Below are the code and all the weights of a small trained network. Each question names an input and a class and asks about switching units off, where a switched-off unit gives its printed mean instead of its output.

import numpy as np


def w(rows, s, z=0):
    codes = np.array(rows[::2]) - 128.0
    scale = np.full(codes.shape[1], s)
    scale[-1] = z or s
    return codes * scale


def f(y):
    return y / 2 * (1 + np.tanh(0.7978845608 * (y + 0.044715 * y**3)))


def log_softmax(a):
    a = a - a.max(-1, keepdims=True)
    return a - np.log(np.exp(a).sum(-1, keepdims=True))


def net(x, mask):
    res = np.array(x, float).reshape(1, 2) / 4 @ E
    y = f(res @ A[0][:, :-1].T + A[0][:, -1])
    res = res + np.where(mask, y, B[0][:, -1]) @ B[0][:, :-1]
    return log_softmax(res[-1] @ U[:, :-1].T + U[:, -1])


A, B = {}, {}
E = w([
[84,165,103,192,71,216,43,56,162,2],'x0',
[251,146,184,239,167,70,83,73,200,131],'x1',
],0.0082)
A[0] = w([
[190,44,168,66,195,75,219,176,69,223,99],'neuron 1',
[157,131,108,88,148,120,136,159,122,122,253],'neuron 2',
[44,92,63,66,69,208,138,169,71,142,111],'neuron 3',
[46,71,33,43,54,178,184,165,83,132,143],'neuron 4',
[46,86,22,47,81,188,180,167,58,126,98],'neuron 5',
[92,193,74,165,21,253,24,67,137,23,112],'neuron 6',
[217,178,237,202,181,68,98,76,223,147,130],'neuron 7',
],0.0049,0.011)
B[0] = w([
[187,204,227,131,22,154,190,111,234,205,197],'neuron 1',
[44,132,99,10,254,90,144,99,113,107,254],'neuron 2',
[232,79,114,164,62,59,98,71,156,111,186],'neuron 3',
[163,88,104,142,129,70,115,85,132,116,211],'neuron 4',
[200,109,118,180,94,69,97,120,175,103,191],'neuron 5',
[128,188,213,101,131,137,221,91,196,193,222],'neuron 6',
[162,49,115,141,114,81,77,51,128,64,215],'neuron 7',
],0.0099,0.01)
U = w([
[132,222,188,123,94,137,200,120,180,163,91],'0',
[174,23,91,144,101,96,52,105,133,102,96],'1',
[7,128,81,86,223,131,125,135,77,118,255],'2',
[119,138,103,150,79,175,105,172,102,144,75],'3',
[122,162,110,157,90,154,89,186,82,134,67],'4',
[121,147,105,140,70,163,112,161,101,132,74],'5',
],0.012,0.0061)

Each question gives the input, the list of numbers given to net, and the class t.
The units are the neurons (one row each of A and B). Each row of codes is followed by its name. A weight is (code - 128) times the scale printed after its matrix; where a second scale follows, it is the last column's (A, B and U).
mask holds one flag per neuron, in row order. A switched-off neuron (its flag False) gives its mean, the last column of its row in B, instead of its output. The means were averaged over made-up inputs and are rounded, as every weight is.
A unit's drop is (log p(t) with every unit on - log p(t) with that unit switched off) / (log p(t) with every unit on - log p(t) with every unit switched off).
The circuit of an input: a set's keep is (log p(t) with only the set's units on - log p(t) with every unit switched off) / (log p(t) with every unit on - log p(t) with every unit switched off). Starting from all 7 units, units are removed one at a time, each time the one whose removal leaves the highest keep (on an exact tie, the one counted first), for as long as the keep stays at least 0.8.
units of the circuit, in order: the units of the circuit, biggest drop first
most important unit: the unit with the biggest drop
k most important neurons: the k neurons with the biggest drops, biggest first
drop when u is switched off: that unit's drop, to one decimal
input [-3,3], class 2: units of the circuit, in order => neuron 6; neuron 3; neuron 5
input [-5,7], class 1: 2 most important neurons => neuron 7; neuron 6
input [2,-2], class 2: units of the circuit, in order => neuron 1; neuron 7
input [3,0], class 2: units of the circuit, in order => neuron 1; neuron 3
input [-3,-5], class 1: most important unit => neuron 6
input [-2,-3], class 2: units of the circuit, in order => neuron 7; neuron 6
input [3,1], class 2: units of the circuit, in order => neuron 1; neuron 3
input [1,-5], class 1: 2 most important neurons => neuron 3; neuron 5
input [6,-6], class 0: 2 most important neurons => neuron 6; neuron 7
input [0,-5], class 1: 2 most important neurons => neuron 3; neuron 5
input [-3,-2], class 2: 2 most important neurons => neuron 6; neuron 2
input [-8,-8], class 0: 2 most important neurons => neuron 1; neuron 7
input [2,0], class 2: drop when neuron 1 is switched off => 0.4
input [7,5], class 0: drop when neuron 6 is switched off => 2.6
input [6,0], class 0: drop when neuron 6 is switched off => 1.1
input [8,3], class 0: drop when neuron 6 is switched off => 0.8
input [8,-1], class 0: most important neuron => neuron 6
